Here is a tiny trained network, its code and every weight. The questions are about switching its units off for an input and a target symbol, where a switched-off unit gives its printed mean instead of its output.

import numpy as np


def w(rows, s, z=0):
    codes = np.array(rows[::2]) - 128.0
    scale = np.full(codes.shape[1], s)
    scale[-1] = z or s
    return codes * scale


def norm(h):
    return h / np.sqrt((h * h).mean(-1, keepdims=True) + 1e-5)


def f(y):
    return y / 2 * (1 + np.tanh(0.7978845608 * (y + 0.044715 * y**3)))


def softmax(a):
    e = np.exp(a - a.max(-1, keepdims=True))
    return e / e.sum(-1, keepdims=True)


def log_softmax(a):
    a = a - a.max(-1, keepdims=True)
    return a - np.log(np.exp(a).sum(-1, keepdims=True))


def net(x, mask):
    ids = ['ΘΛΞΩαβγεζημπστφψ'.index(c) for c in x.split()]
    T = len(ids)
    res = E[ids] + P[:T]
    u = 0
    for l in range(3):
        q, k, v = (norm(res) @ M[l].T for M in (Q, K, V))
        z = softmax(np.where(np.tri(T) > 0, q @ k.T / 4**0.5, -1e9)) @ v
        res = res + np.where(mask[u], z, O[l][:, -1]) @ O[l][:, :-1]
        u += 1
        y = f(norm(res) @ A[l][:, :-1].T + A[l][:, -1])
        res = res + np.where(mask[u : u + 4], y, B[l][:, -1]) @ B[l][:, :-1]
        u += 4
    return log_softmax(norm(res)[-1] @ U[:, :-1].T + U[:, -1])


Q, K, V, O, A, B = {}, {}, {}, {}, {}, {}
E = w([
[78,107,184,61,89,45,112,94,158,167,145,156],'Θ',
[55,181,195,178,159,193,71,81,180,163,52,194],'Λ',
[96,68,171,85,110,136,69,71,90,179,107,128],'Ξ',
[112,145,121,189,75,76,180,85,144,148,60,181],'Ω',
[82,97,65,101,60,143,155,108,173,117,247,128],'α',
[169,20,150,178,137,104,136,164,212,147,27,125],'β',
[45,145,177,98,141,160,144,222,153,190,100,135],'γ',
[121,123,116,181,252,184,150,24,225,80,122,115],'ε',
[139,133,86,132,81,201,136,189,127,204,89,104],'ζ',
[83,222,132,122,129,203,72,138,113,164,176,185],'η',
[74,25,93,144,125,168,199,93,193,101,81,117],'μ',
[79,124,86,109,133,107,71,145,104,203,51,60],'π',
[144,95,71,103,115,118,88,117,157,107,131,234],'σ',
[83,98,153,150,102,190,201,91,61,155,98,115],'τ',
[35,151,163,150,178,126,105,76,73,109,103,152],'φ',
[154,74,145,189,177,91,88,37,127,118,86,74],'ψ',
],0.023)
P = w([
[143,207,118,23,77,150,115,86,199,7,66,53],'0',
[139,187,134,79,57,121,133,110,134,43,69,85],'1',
[147,171,152,144,94,154,114,105,194,56,110,86],'2',
[95,170,116,133,44,139,114,163,148,91,107,143],'3',
[111,153,127,174,112,159,107,124,183,80,140,119],'4',
[78,147,119,162,85,132,100,137,144,113,135,159],'5',
[86,150,131,188,134,139,111,112,168,116,156,136],'6',
[79,135,117,191,121,120,117,114,123,131,163,164],'7',
[96,134,138,225,147,132,119,107,140,143,178,144],'8',
[93,100,106,191,159,123,131,81,105,188,171,198],'9',
[74,149,95,216,122,65,126,89,148,152,206,154],'10',
],0.011)
Q[0] = w([
[200,141,148,38,167,90,167,177,38,97,72,123],'0.h0',
[211,129,160,2,181,125,153,188,27,109,183,76],'0.h0',
[192,164,196,103,128,133,141,118,132,62,128,70],'0.h0',
[91,63,192,163,145,142,84,141,160,162,135,123],'0.h0',
],0.0079)
K[0] = w([
[162,175,169,47,94,153,115,101,149,29,125,51],'0.h0',
[129,181,146,137,56,155,95,145,167,1,48,122],'0.h0',
[150,155,87,27,99,129,124,143,72,72,76,124],'0.h0',
[116,130,80,216,127,102,107,156,94,105,179,159],'0.h0',
],0.0078)
V[0] = w([
[82,105,107,115,57,191,142,3,216,155,16,197],'0.h0',
[176,117,125,155,85,97,197,118,119,255,159,18],'0.h0',
[150,78,172,136,130,120,168,193,222,132,138,151],'0.h0',
[85,85,191,71,122,176,77,48,122,215,189,134],'0.h0',
],0.0066)
O[0] = w([
[135,143,145,175,133,136,129,219,77,87,132,125,250],'0.h0',
[97,144,135,71,206,145,73,115,132,141,160,134,106],'0.h0',
[153,170,246,179,107,135,92,48,140,134,129,133,125],'0.h0',
[171,109,212,125,86,180,75,140,159,166,124,183,162],'0.h0',
],0.013,0.014)
A[0] = w([
[132,164,146,141,160,20,66,183,196,44,195,206,9],'0.n0',
[126,109,246,115,216,114,85,166,104,55,4,187,221],'0.n1',
[147,171,103,124,85,225,73,117,135,61,91,110,5],'0.n2',
[239,161,18,167,27,185,62,148,74,253,122,14,37],'0.n3',
],0.0051,0.0017)
B[0] = w([
[106,191,139,110,149,91,132,84,91,111,166,181,148],'0.n0',
[99,119,71,82,129,140,102,133,101,11,85,120,254],'0.n1',
[162,192,143,74,103,168,134,53,154,132,147,95,153],'0.n2',
[123,110,145,196,119,117,144,127,133,182,115,142,157],'0.n3',
],0.011,0.0071)
Q[1] = w([
[3,149,189,241,139,170,63,183,184,97,127,205],'1.h0',
[148,123,166,158,174,155,137,135,127,164,134,81],'1.h0',
[21,20,91,196,97,121,97,170,110,122,128,222],'1.h0',
[123,69,184,200,157,184,101,143,79,74,201,115],'1.h0',
],0.0062)
K[1] = w([
[70,17,119,215,170,122,79,67,94,176,173,182],'1.h0',
[163,158,127,140,68,65,121,137,150,71,113,178],'1.h0',
[90,107,179,222,241,150,92,146,123,156,185,201],'1.h0',
[73,126,192,254,140,69,89,216,158,151,145,161],'1.h0',
],0.0058)
V[1] = w([
[97,170,191,162,143,164,154,40,66,182,14,147],'1.h0',
[139,235,155,130,147,171,183,205,165,195,140,193],'1.h0',
[51,100,103,46,145,222,217,81,105,99,153,187],'1.h0',
[54,66,88,135,203,82,167,64,152,131,127,254],'1.h0',
],0.006)
O[1] = w([
[141,99,174,116,136,38,150,199,225,66,165,125,149],'1.h0',
[163,174,136,128,237,58,136,174,160,152,12,132,87],'1.h0',
[162,125,187,145,92,136,148,164,149,102,127,110,96],'1.h0',
[49,179,115,233,121,123,126,169,154,61,87,186,3],'1.h0',
],0.011,0.0049)
A[1] = w([
[86,86,89,86,111,139,121,210,115,119,107,147,192],'1.n0',
[103,69,68,181,136,117,2,87,109,129,73,63,37],'1.n1',
[93,59,167,160,113,157,157,60,117,137,70,111,186],'1.n2',
[109,50,83,86,114,113,159,102,174,104,107,130,252],'1.n3',
],0.0073,0.0037)
B[1] = w([
[133,186,139,159,125,82,88,172,191,128,254,89,254],'1.n0',
[114,177,188,154,84,191,77,103,114,96,159,147,191],'1.n1',
[113,213,169,36,116,97,215,131,156,218,128,203,211],'1.n2',
[117,206,110,215,101,86,42,108,218,215,174,90,195],'1.n3',
],0.0092,0.0063)
Q[2] = w([
[124,91,74,13,132,80,141,111,75,86,2,73],'2.h0',
[200,70,117,131,154,127,83,63,169,93,123,140],'2.h0',
[106,123,250,155,139,96,162,153,75,100,165,123],'2.h0',
[136,48,74,55,147,75,230,91,161,121,129,127],'2.h0',
],0.0069)
K[2] = w([
[200,173,55,58,33,149,192,105,144,102,111,41],'2.h0',
[129,224,107,89,115,141,148,184,120,164,125,94],'2.h0',
[109,170,117,222,171,147,99,138,154,181,145,184],'2.h0',
[209,254,103,62,73,113,34,116,89,100,81,4],'2.h0',
],0.0062)
V[2] = w([
[82,136,133,143,121,139,36,155,96,127,35,104],'2.h0',
[212,64,113,115,122,16,105,85,114,127,108,188],'2.h0',
[1,136,145,35,53,73,154,221,108,116,105,87],'2.h0',
[156,169,112,73,164,140,140,128,72,68,145,142],'2.h0',
],0.0089)
O[2] = w([
[105,53,161,196,78,113,35,12,139,140,124,14,161],'2.h0',
[60,109,76,123,78,206,144,157,96,95,55,97,1],'2.h0',
[20,124,227,129,163,122,171,156,143,152,97,108,221],'2.h0',
[123,131,64,111,69,117,105,155,186,116,98,210,112],'2.h0',
],0.011,0.0097)
A[2] = w([
[58,129,177,58,201,90,16,222,85,153,162,59,191],'2.n0',
[108,159,196,184,133,143,147,178,97,150,180,102,80],'2.n1',
[30,239,121,161,86,15,141,71,252,183,91,174,254],'2.n2',
[224,150,206,183,124,64,168,3,38,106,126,116,198],'2.n3',
],0.0055,0.0052)
B[2] = w([
[185,145,53,155,239,151,164,141,153,99,141,107,246],'2.n0',
[117,98,109,123,32,211,135,64,43,52,135,147,195],'2.n1',
[183,130,3,113,106,126,145,65,132,212,46,180,254],'2.n2',
[148,26,107,54,123,110,177,143,37,110,69,140,188],'2.n3',
],0.008,0.0098)
U = w([
[50,153,195,120,113,239,95,112,182,99,28,174,140],'Θ',
[208,48,176,194,78,20,104,131,172,95,110,85,1],'Λ',
[142,52,196,107,87,185,68,188,173,108,173,133,124],'Ξ',
[48,188,77,181,146,110,140,138,93,39,122,94,97],'Ω',
[158,233,137,61,128,199,121,74,84,181,84,207,126],'α',
[121,121,125,107,115,131,123,6,40,88,115,87,219],'β',
[72,127,199,35,118,23,126,80,146,192,87,152,172],'γ',
[222,72,52,112,67,91,111,165,150,66,137,193,71],'ε',
[194,81,63,70,237,134,149,88,165,97,115,116,236],'ζ',
[216,65,104,119,132,123,147,161,141,218,79,122,165],'η',
[184,158,209,145,142,96,208,156,34,64,142,134,77],'μ',
[78,163,66,116,163,84,70,97,131,200,166,80,123],'π',
[112,117,74,156,50,141,161,162,75,131,44,162,184],'σ',
[109,169,145,104,182,110,128,216,224,101,153,135,53],'τ',
[105,97,148,180,61,96,215,116,219,158,148,130,101],'φ',
[96,113,53,98,73,165,124,63,141,142,228,130,147],'ψ',
],0.011,0.004)

Each question gives the input, a string of symbols that net reads in full, and the target symbol t.
The units are the heads (4 rows each of Q, K, V and O) and the neurons (one row each of A and B). Each row of codes is followed by its name. A weight is (code - 128) times the scale printed after its matrix; where a second scale follows, it is the last column's (O, A, B and U).
mask holds one flag per unit, layer by layer, with each layer's heads first. A switched-off unit (its flag False) gives its mean, the last column of its rows in O or B, instead of its output. The means were averaged over made-up inputs and are rounded, as every weight is.
A unit's drop is (log p(t) with every unit on - log p(t) with that unit switched off) / (log p(t) with every unit on - log p(t) with every unit switched off).
The circuit of an input: a set's keep is (log p(t) with only the set's units on - log p(t) with every unit switched off) / (log p(t) with every unit on - log p(t) with every unit switched off). Starting from the 12 units with the biggest drops (on a tie, the unit counted first), units are removed one at a time, each time the one whose removal leaves the highest keep (on an exact tie, the one counted first), for as long as the keep stays at least 0.8.
units of the circuit, in order: the units of the circuit, biggest drop first
unit that matters most: the unit with the biggest drop
top k neurons in layer l: the k neurons of layer l with the biggest drops, biggest first
drop of u: that unit's drop, to one decimal
input μ Ξ ψ, target Ξ: unit that matters most : 0.h0
input φ ψ Ξ α Ω, target α: units of the circuit, in order : (1.h0 0.h0 0.n1)
input α β ψ Θ β Θ Θ Ω α Ω ε, target Ω: units of the circuit, in order : (0.h0 2.h0 1.h0)
input Ω ψ Ξ μ μ π μ γ β, target γ: units of the circuit, in order : (0.h0 1.n2)
input φ η ε Ξ Θ β ε τ Λ φ, target Ω: units of the circuit, in order : (1.h0 0.n1)
input μ Ω Θ η, target Θ: units of the circuit, in order : (2.h0 0.n2)
input α Θ Θ Λ σ, target Λ: units of the circuit, in order : (0.h0 2.h0)
input Ξ Ω β π τ τ ψ, target τ: top 2 neurons in layer 1 : (1.n1 1.n3)
input Ω τ Θ, target τ: top 2 neurons in layer 2 : (2.n0 2.n3)
input β ζ β η β μ ψ, target μ: units of the circuit, in order : (2.h0 1.n2)
input ψ η τ Θ μ μ Θ ζ Θ, target ζ: top 2 neurons in layer 0 : (0.n3 0.n1)
input ε Λ β φ Θ ε β μ τ μ ε, target μ: top 2 neurons in layer 1 : (1.n3 1.n2)
input Λ Θ μ, target Θ: top 2 neurons in layer 0 : (0.n2 0.n0)
input π φ β Θ σ Ω Λ, target Ω: units of the circuit, in order : (0.h0)
input τ μ Ξ π Θ Ξ μ φ Ω μ ε, target μ: units of the circuit, in order : (0.h0 2.h0 1.n3 1.n2)
input μ μ η, target μ: top 2 neurons in layer 1 : (1.n3 1.n2)
input β Λ Λ Ξ μ ψ, target β: top 2 neurons in layer 1 : (1.n1 1.n3)
input π μ Ξ Ω β Ω, target σ: top 2 neurons in layer 2 : (2.n2 2.n3)
input τ μ β Λ Ξ σ β ζ ψ Θ ψ, target Θ: top 3 neurons in layer 0 : (0.n2 0.n1 0.n0)
input Ω ε Θ, target ε: top neuron in layer 0 : (0.n1)
input μ ψ γ ψ, target γ: top 2 neurons in layer 1 : (1.n2 1.n3)
input Θ Θ φ Θ σ η, target σ: top 2 neurons in layer 1 : (1.n2 1.n1)
input ε Λ Ω Θ, target Ω: top 2 neurons in layer 1 : (1.n2 1.n0)
input ζ β Θ ψ, target Θ: top 2 neurons in layer 0 : (0.n0 0.n2)
input φ μ μ η, target μ: top 2 neurons in layer 1 : (1.n3 1.n2)
input α μ Ω μ Ξ Ξ, target Ξ: drop of 0.h0 : 0.4
input β μ Λ μ ζ α Λ, target α: units of the circuit, in order : (2.n2)
input γ τ τ μ β ψ ψ Ξ Ξ Λ, target Ξ: drop of 0.h0 : 0.5
input α Ξ ψ ψ, target ψ: drop of 1.h0 : 0.4
input Ω Ω π μ φ γ μ β α, target β: drop of 2.n1 : 0.0
